Here is a tiny trained network, its code and every weight. The questions are about switching its units off for an input and a class, where a switched-off unit gives its printed mean instead of its output.

import numpy as np


def w(rows, s, z=0):
    codes = np.array(rows[::2]) - 128.0
    scale = np.full(codes.shape[1], s)
    scale[-1] = z or s
    return codes * scale


def f(y):
    return y / 2 * (1 + np.tanh(0.7978845608 * (y + 0.044715 * y**3)))


def log_softmax(a):
    a = a - a.max(-1, keepdims=True)
    return a - np.log(np.exp(a).sum(-1, keepdims=True))


def net(x, mask):
    res = np.array(x, float).reshape(1, 2) / 4 @ E
    y = f(res @ A[0][:, :-1].T + A[0][:, -1])
    res = res + np.where(mask, y, B[0][:, -1]) @ B[0][:, :-1]
    return log_softmax(res[-1] @ U[:, :-1].T + U[:, -1])


A, B = {}, {}
E = w([
[196,219,165,90,202,125,90,73,80,186,217,96],'x0',
[213,116,211,176,126,145,253,63,133,68,94,107],'x1',
],0.013)
A[0] = w([
[203,133,208,151,143,123,180,44,107,73,159,78,245],'N1',
[186,242,149,33,181,108,104,119,45,197,220,102,120],'N2',
[58,82,45,167,46,120,130,213,187,96,61,198,253],'N3',
[120,142,84,55,203,85,47,147,81,194,200,141,181],'N4',
[115,133,92,156,134,132,132,96,127,134,150,110,168],'N5',
[85,106,160,110,134,125,134,133,198,120,92,184,69],'N6',
[159,68,207,165,105,143,189,85,139,89,92,133,77],'N7',
[221,134,255,194,187,159,168,59,114,121,122,87,233],'N8',
],0.0081,0.0039)
B[0] = w([
[193,117,107,146,41,195,172,72,148,84,94,49,223],'N1',
[79,229,1,184,123,95,98,41,218,142,204,155,249],'N2',
[70,35,111,149,73,62,192,187,116,174,142,179,253],'N3',
[123,225,221,35,122,170,123,113,90,170,132,119,222],'N4',
[152,144,127,112,77,119,105,109,131,148,151,174,134],'N5',
[110,150,115,169,139,128,195,127,164,128,87,119,154],'N6',
[182,115,149,83,204,172,92,114,61,85,118,139,200],'N7',
[100,115,109,140,74,175,212,34,122,118,116,32,234],'N8',
],0.0089,0.02)
U = w([
[80,83,80,255,93,54,192,169,139,130,104,223,198],'0',
[71,154,171,36,96,96,92,198,18,191,142,143,160],'1',
[159,148,225,186,161,106,110,152,99,132,115,98,4],'2',
[170,64,173,135,110,191,149,110,78,68,39,87,151],'3',
[140,174,170,185,206,85,138,149,132,128,83,120,17],'4',
[125,214,123,75,193,118,11,109,126,132,152,197,166],'5',
[115,173,79,217,100,141,132,81,156,142,161,97,90],'6',
],0.0088,0.0042)

Each question gives the input, the list of numbers given to net, and the class t.
The units are the neurons (one row each of A and B). Each row of codes is followed by its name. A weight is (code - 128) times the scale printed after its matrix; where a second scale follows, it is the last column's (A, B and U).
mask holds one flag per neuron, in row order. A switched-off neuron (its flag False) gives its mean, the last column of its row in B, instead of its output. The means were averaged over made-up inputs and are rounded, as every weight is.
A unit's drop is (log p(t) with every unit on - log p(t) with that unit switched off) / (log p(t) with every unit on - log p(t) with every unit switched off).
most important unit: the unit with the biggest drop
k most important neurons: the k neurons with the biggest drops, biggest first
drop when u is switched off: that unit's drop, to one decimal
input [-3,-7], class 1: most important unit -> N4
input [-3,-6], class 1: 4 most important neurons -> N2; N4; N1; N8
input [-4,-8], class 1: 2 most important neurons -> N4; N2
input [-5,5], class 3: 2 most important neurons -> N2; N7
input [-4,-6], class 0: 2 most important neurons -> N3; N7
input [-6,5], class 3: 2 most important neurons -> N7; N2
input [-3,-5], class 0: 2 most important neurons -> N3; N7
input [2,3], class 3: 2 most important neurons -> N2; N1
input [-7,6], class 3: 2 most important neurons -> N7; N2
input [-2,-1], class 0: drop when N4 is switched off -> 0.4
input [3,-1], class 5: drop when N4 is switched off -> 0.1
input [1,-1], class 5: drop when N3 is switched off -> 0.4
